Below is a small trained network, with its code and all its weights. Each question gives an input and a target symbol and asks what happens when units are switched off, that is, made to give their printed mean instead of their output.

import numpy as np


def w(rows, s, z=0):
    codes = np.array(rows[::2]) - 128.0
    scale = np.full(codes.shape[1], s)
    scale[-1] = z or s
    return codes * scale


def norm(h):
    return h / np.sqrt((h * h).mean(-1, keepdims=True) + 1e-5)


def f(y):
    return y / 2 * (1 + np.tanh(0.7978845608 * (y + 0.044715 * y**3)))


def softmax(a):
    e = np.exp(a - a.max(-1, keepdims=True))
    return e / e.sum(-1, keepdims=True)


def log_softmax(a):
    a = a - a.max(-1, keepdims=True)
    return a - np.log(np.exp(a).sum(-1, keepdims=True))


def net(x, mask):
    ids = ['ΔΘΛΠΣΨαγεζημξτφω'.index(c) for c in x.split()]
    T = len(ids)
    res = E[ids] + P[:T]
    u = 0
    for l in range(2):
        r = norm(res)
        for j in range(2):
            rows = slice(4 * j, 4 * j + 4)
            q, k, v = (r @ M[l][rows].T for M in (Q, K, V))
            z = softmax(np.where(np.tri(T) > 0, q @ k.T / 4**0.5, -1e9)) @ v
            o = O[l][rows]
            res = res + np.where(mask[u + j], z, o[:, -1]) @ o[:, :-1]
        u += 2
        y = f(norm(res) @ A[l][:, :-1].T + A[l][:, -1])
        res = res + np.where(mask[u : u + 4], y, B[l][:, -1]) @ B[l][:, :-1]
        u += 4
    return log_softmax(norm(res)[-1] @ U[:, :-1].T + U[:, -1])


Q, K, V, O, A, B = {}, {}, {}, {}, {}, {}
E = w([
[140,142,57,167,92,68,95,152,127,105,105],'Δ',
[76,178,128,155,91,156,136,134,80,157,90],'Θ',
[134,127,190,39,76,112,149,62,189,86,120],'Λ',
[198,156,114,153,131,98,124,189,185,149,130],'Π',
[151,67,100,165,167,214,184,136,7,151,115],'Σ',
[146,159,99,124,89,108,115,163,158,169,199],'Ψ',
[247,136,94,104,124,147,197,94,141,200,131],'α',
[187,173,119,120,125,136,91,220,187,92,214],'γ',
[124,181,130,183,118,88,147,110,120,135,166],'ε',
[140,105,93,68,238,45,104,131,149,97,183],'ζ',
[163,209,115,63,127,123,102,206,137,113,140],'η',
[140,200,167,123,77,150,130,147,114,175,180],'μ',
[99,114,174,193,91,136,120,119,105,87,54],'ξ',
[81,105,136,124,73,156,98,139,155,147,56],'τ',
[18,123,72,112,156,219,197,162,123,119,167],'φ',
[144,111,158,67,150,187,59,92,13,67,133],'ω',
],0.016)
P = w([
[143,180,47,151,106,164,5,127,117,134,93],'0',
[112,107,196,177,110,45,176,163,98,134,112],'1',
[117,109,202,111,147,129,100,132,164,189,85],'2',
[132,138,75,169,107,135,90,94,173,108,116],'3',
[110,97,177,135,102,56,195,165,115,119,123],'4',
[116,118,183,84,161,139,113,127,151,170,112],'5',
[115,152,99,136,134,130,132,83,161,113,107],'6',
[110,106,151,105,99,61,212,162,126,105,142],'7',
[110,118,199,126,162,106,80,115,131,188,123],'8',
[118,172,63,162,159,76,143,85,167,184,45],'9',
],0.015)
Q[0] = w([
[145,146,90,168,219,254,14,26,189,157,91],'L0H0',
[140,102,109,162,103,133,106,156,94,112,134],'L0H0',
[128,109,83,134,218,204,96,79,120,147,145],'L0H0',
[130,87,121,138,87,81,212,203,110,128,143],'L0H0',
[113,170,115,132,122,117,54,120,208,127,119],'L0H1',
[139,123,102,68,184,114,85,124,141,156,168],'L0H1',
[139,160,113,110,162,204,87,86,125,149,118],'L0H1',
[134,134,146,52,123,55,186,170,57,96,169],'L0H1',
],0.0096)
K[0] = w([
[125,198,180,243,65,111,17,206,168,213,86],'L0H0',
[138,69,97,182,162,134,102,78,99,117,137],'L0H0',
[101,198,124,212,93,93,85,248,114,109,144],'L0H0',
[128,100,90,89,127,160,174,87,117,141,188],'L0H0',
[85,164,150,126,174,133,70,124,209,194,85],'L0H1',
[88,136,129,133,183,100,110,224,120,107,161],'L0H1',
[54,190,121,195,105,166,27,206,96,177,146],'L0H1',
[214,130,102,2,117,100,139,45,92,102,201],'L0H1',
],0.0076)
V[0] = w([
[46,29,110,123,254,121,58,111,70,84,196],'L0H0',
[56,126,39,130,243,121,190,177,164,182,128],'L0H0',
[42,139,99,162,120,183,173,211,137,85,109],'L0H0',
[207,57,114,187,169,224,141,129,34,172,156],'L0H0',
[127,93,50,130,128,151,194,162,100,179,58],'L0H1',
[60,157,96,201,138,119,83,209,161,68,143],'L0H1',
[129,91,165,130,52,131,135,175,117,117,141],'L0H1',
[103,101,164,129,137,154,113,99,153,137,59],'L0H1',
],0.0055)
O[0] = w([
[67,62,131,96,113,95,104,123,118,87,110,2],'L0H0',
[110,137,101,197,86,80,110,210,156,149,108,88],'L0H0',
[97,106,141,254,125,178,125,135,130,112,86,104],'L0H0',
[165,103,108,146,100,161,149,135,82,110,162,61],'L0H0',
[154,125,156,78,70,141,109,129,113,148,126,104],'L0H1',
[137,68,100,117,151,141,82,114,100,117,126,165],'L0H1',
[85,88,87,130,137,163,147,155,157,84,132,142],'L0H1',
[142,163,95,98,189,128,151,118,107,114,145,145],'L0H1',
],0.01,0.0042)
A[0] = w([
[170,82,174,67,223,161,121,169,93,185,116,108],'L0N0',
[166,165,81,90,141,121,40,91,170,91,73,250],'L0N1',
[166,99,70,160,95,131,254,189,118,91,158,40],'L0N2',
[148,135,132,114,155,234,76,58,185,107,200,215],'L0N3',
],0.007,0.0022)
B[0] = w([
[119,96,223,195,57,105,168,159,159,79,122,194],'L0N0',
[53,121,37,176,126,206,49,105,29,105,80,254],'L0N1',
[149,165,184,163,12,122,68,89,1,66,86,163],'L0N2',
[115,117,92,124,61,73,63,127,123,201,83,233],'L0N3',
],0.0095,0.0057)
Q[1] = w([
[84,97,135,164,172,184,169,145,103,160,184],'L1H0',
[141,75,122,165,130,128,255,121,56,136,144],'L1H0',
[145,128,184,96,211,186,75,143,157,109,131],'L1H0',
[145,148,113,215,38,112,181,131,112,143,122],'L1H0',
[151,210,132,137,123,149,124,43,171,130,64],'L1H1',
[155,110,99,101,82,80,117,110,161,59,132],'L1H1',
[153,149,157,63,167,153,93,99,105,126,130],'L1H1',
[214,127,160,152,143,187,59,146,137,80,136],'L1H1',
],0.0082)
K[1] = w([
[148,77,208,199,136,120,198,143,139,119,136],'L1H0',
[174,47,86,128,121,147,255,129,20,129,154],'L1H0',
[124,68,112,103,202,101,70,140,146,103,112],'L1H0',
[99,150,64,166,36,164,174,119,92,107,162],'L1H0',
[99,204,163,66,125,122,174,70,125,119,88],'L1H1',
[168,113,88,46,114,137,98,42,228,59,147],'L1H1',
[159,148,144,139,137,105,178,116,178,147,103],'L1H1',
[136,101,166,97,135,163,114,167,99,123,190],'L1H1',
],0.0078)
V[1] = w([
[139,100,69,138,199,94,77,133,147,46,162],'L1H0',
[46,89,90,149,133,179,127,90,141,189,173],'L1H0',
[170,106,66,140,126,187,135,78,108,149,109],'L1H0',
[160,1,189,96,193,69,144,150,177,151,159],'L1H0',
[103,136,199,178,144,168,107,186,77,138,120],'L1H1',
[134,195,120,99,104,217,112,49,130,250,59],'L1H1',
[139,92,187,134,93,120,227,170,135,143,118],'L1H1',
[150,134,109,100,192,190,90,154,100,163,158],'L1H1',
],0.006)
O[1] = w([
[236,158,194,173,83,115,158,70,111,143,138,95],'L1H0',
[106,88,115,150,127,122,224,123,98,159,117,146],'L1H0',
[121,92,86,159,137,174,194,146,1,182,123,154],'L1H0',
[123,152,99,149,4,103,148,111,165,121,157,2],'L1H0',
[177,165,66,72,49,115,92,82,250,63,175,173],'L1H1',
[180,76,143,171,95,147,109,84,171,143,180,222],'L1H1',
[40,214,181,124,38,67,152,123,136,111,38,83],'L1H1',
[214,52,117,100,74,123,131,185,146,69,87,120],'L1H1',
],0.0058,0.0076)
A[1] = w([
[113,154,150,107,139,126,179,95,208,129,153,152],'L1N0',
[126,160,3,187,150,209,61,80,92,163,89,245],'L1N1',
[124,142,85,91,143,63,147,133,155,185,148,142],'L1N2',
[170,104,139,114,119,118,154,117,73,73,174,102],'L1N3',
],0.011,0.0012)
B[1] = w([
[144,122,68,128,175,156,144,114,61,101,206,146],'L1N0',
[122,178,9,203,148,90,118,117,101,220,128,253],'L1N1',
[38,73,234,162,152,89,123,143,47,154,15,148],'L1N2',
[74,144,79,41,140,144,94,56,173,165,85,142],'L1N3',
],0.011,0.019)
U = w([
[161,100,18,159,167,143,96,135,81,187,160,238],'Δ',
[36,213,83,173,89,71,182,93,225,189,33,84],'Θ',
[88,191,134,126,254,94,204,109,64,121,95,91],'Λ',
[236,66,151,153,141,116,169,79,142,164,72,181],'Π',
[127,104,153,131,34,153,32,134,10,91,105,6],'Σ',
[137,77,125,130,56,101,33,175,217,165,172,16],'Ψ',
[138,231,194,80,40,77,146,138,126,199,120,134],'α',
[109,200,129,77,178,148,25,195,148,77,87,79],'γ',
[122,129,143,178,109,13,133,69,209,101,178,85],'ε',
[62,43,141,81,124,9,114,203,129,166,63,25],'ζ',
[153,169,172,166,206,143,140,222,178,132,79,91],'η',
[106,211,145,165,130,219,111,135,130,83,208,107],'μ',
[99,153,168,184,152,159,136,73,162,56,35,155],'ξ',
[61,49,101,135,159,192,149,169,187,137,190,164],'τ',
[90,96,133,243,29,106,206,212,143,82,130,180],'φ',
[100,94,114,19,128,121,95,47,185,146,114,231],'ω',
],0.0084,0.0023)

Each question gives the input, a string of symbols that net reads in full, and the target symbol t.
The units are the heads (4 rows each of Q, K, V and O) and the neurons (one row each of A and B). Each row of codes is followed by its name. A weight is (code - 128) times the scale printed after its matrix; where a second scale follows, it is the last column's (O, A, B and U).
mask holds one flag per unit, layer by layer, with each layer's heads first. A switched-off unit (its flag False) gives its mean, the last column of its rows in O or B, instead of its output. The means were averaged over made-up inputs and are rounded, as every weight is.
A unit's drop is (log p(t) with every unit on - log p(t) with that unit switched off) / (log p(t) with every unit on - log p(t) with every unit switched off).
The circuit of an input: a set's keep is (log p(t) with only the set's units on - log p(t) with every unit switched off) / (log p(t) with every unit on - log p(t) with every unit switched off). Starting from all 12 units, units are removed one at a time, each time the one whose removal leaves the highest keep (on an exact tie, the one counted first), for as long as the keep stays at least 0.8.
units of the circuit, in order: the units of the circuit, biggest drop first
most important unit: the unit with the biggest drop
top k neurons: the k neurons with the biggest drops, biggest first
k most important neurons of layer l: the k neurons of layer l with the biggest drops, biggest first
which heads matter: for each layer, one digit per head in row order, 1 if its drop is at least 0.15 and else 0, layers parted by /
input μ Ψ Ψ μ μ, target μ: top 2 neurons -> (L1N1, L0N1)
input Ψ μ Π ζ γ Σ τ μ, target Σ: units of the circuit, in order -> (L0N2, L1N1)
input α Λ α γ Π Π Π τ, target α: units of the circuit, in order -> (L1N1, L0H0, L0H1)
input Θ μ ε η Π, target Π: units of the circuit, in order -> (L0N1, L1N1, L1H1)
input Π Δ η, target γ: which heads matter -> 00 / 10
input Ψ Σ η η ω ζ, target ε: top 3 neurons -> (L0N0, L1N1, L1N0)
input ξ Θ Π μ η Θ α ε, target α: units of the circuit, in order -> (L1N1, L0H1)
input Π ε Π μ Θ ε Ψ Π ω, target Σ: units of the circuit, in order -> (L0N0, L1N1)
input γ γ ε Π μ ζ α η Ψ, target ζ: units of the circuit, in order -> (L1N2, L1N1, L0N1)
input ζ ε η Σ Π, target Σ: top 2 neurons -> (L0N2, L1N1)
input γ ζ μ, target α: which heads matter -> 00 / 01
input ζ Θ ζ Σ μ Ψ γ ξ ε, target Λ: top 2 neurons -> (L0N1, L1N0)
input γ γ φ ζ Σ τ ζ α, target α: units of the circuit, in order -> (L0H1, L1N1)
input Δ ξ ζ τ Δ, target ζ: which heads matter -> 10 / 00
input α ζ γ τ ω Π Ψ Ψ, target ω: units of the circuit, in order -> (L1N3, L1N1, L0H0)
input μ ξ ε Ψ φ η η μ ζ, target ε: units of the circuit, in order -> (L0N0, L1H0, L1N1)
input Θ Δ η γ φ Λ, target ω: units of the circuit, in order -> (L1N1)
input ω Δ Σ Λ ε α, target Π: units of the circuit, in order -> (L0N0, L1N1)
input η γ η φ μ Θ ε Ψ, target φ: units of the circuit, in order -> (L0H0, L1N1)
input Π α γ γ ξ, target α: most important neuron of layer 0 -> (L0N1)
input η Θ ζ Δ μ γ, target Ψ: units of the circuit, in order -> (L1N1, L1H0)
input ε Σ τ Δ Θ η α ξ, target α: units of the circuit, in order -> (L0H1, L1N1, L0H0)
input τ γ η τ Π, target Π: units of the circuit, in order -> (L0N1, L1N1, L1H0, L1H1)
input Π ω τ ω μ ζ α Π, target α: which heads matter -> 00 / 00
input Λ Δ α Σ μ ξ, target ξ: top neuron -> (L0N0)
input τ μ Σ ω ω φ, target τ: top 2 neurons -> (L0N1, L1N1)
input Ψ Λ Δ Ψ ζ ε, target Λ: top 3 neurons -> (L1N0, L1N1, L0N1)
input μ ε η φ γ α Ψ Δ, target α: which heads matter -> 01 / 00
input μ φ μ Π μ ζ α η, target α: most important unit -> L0H1
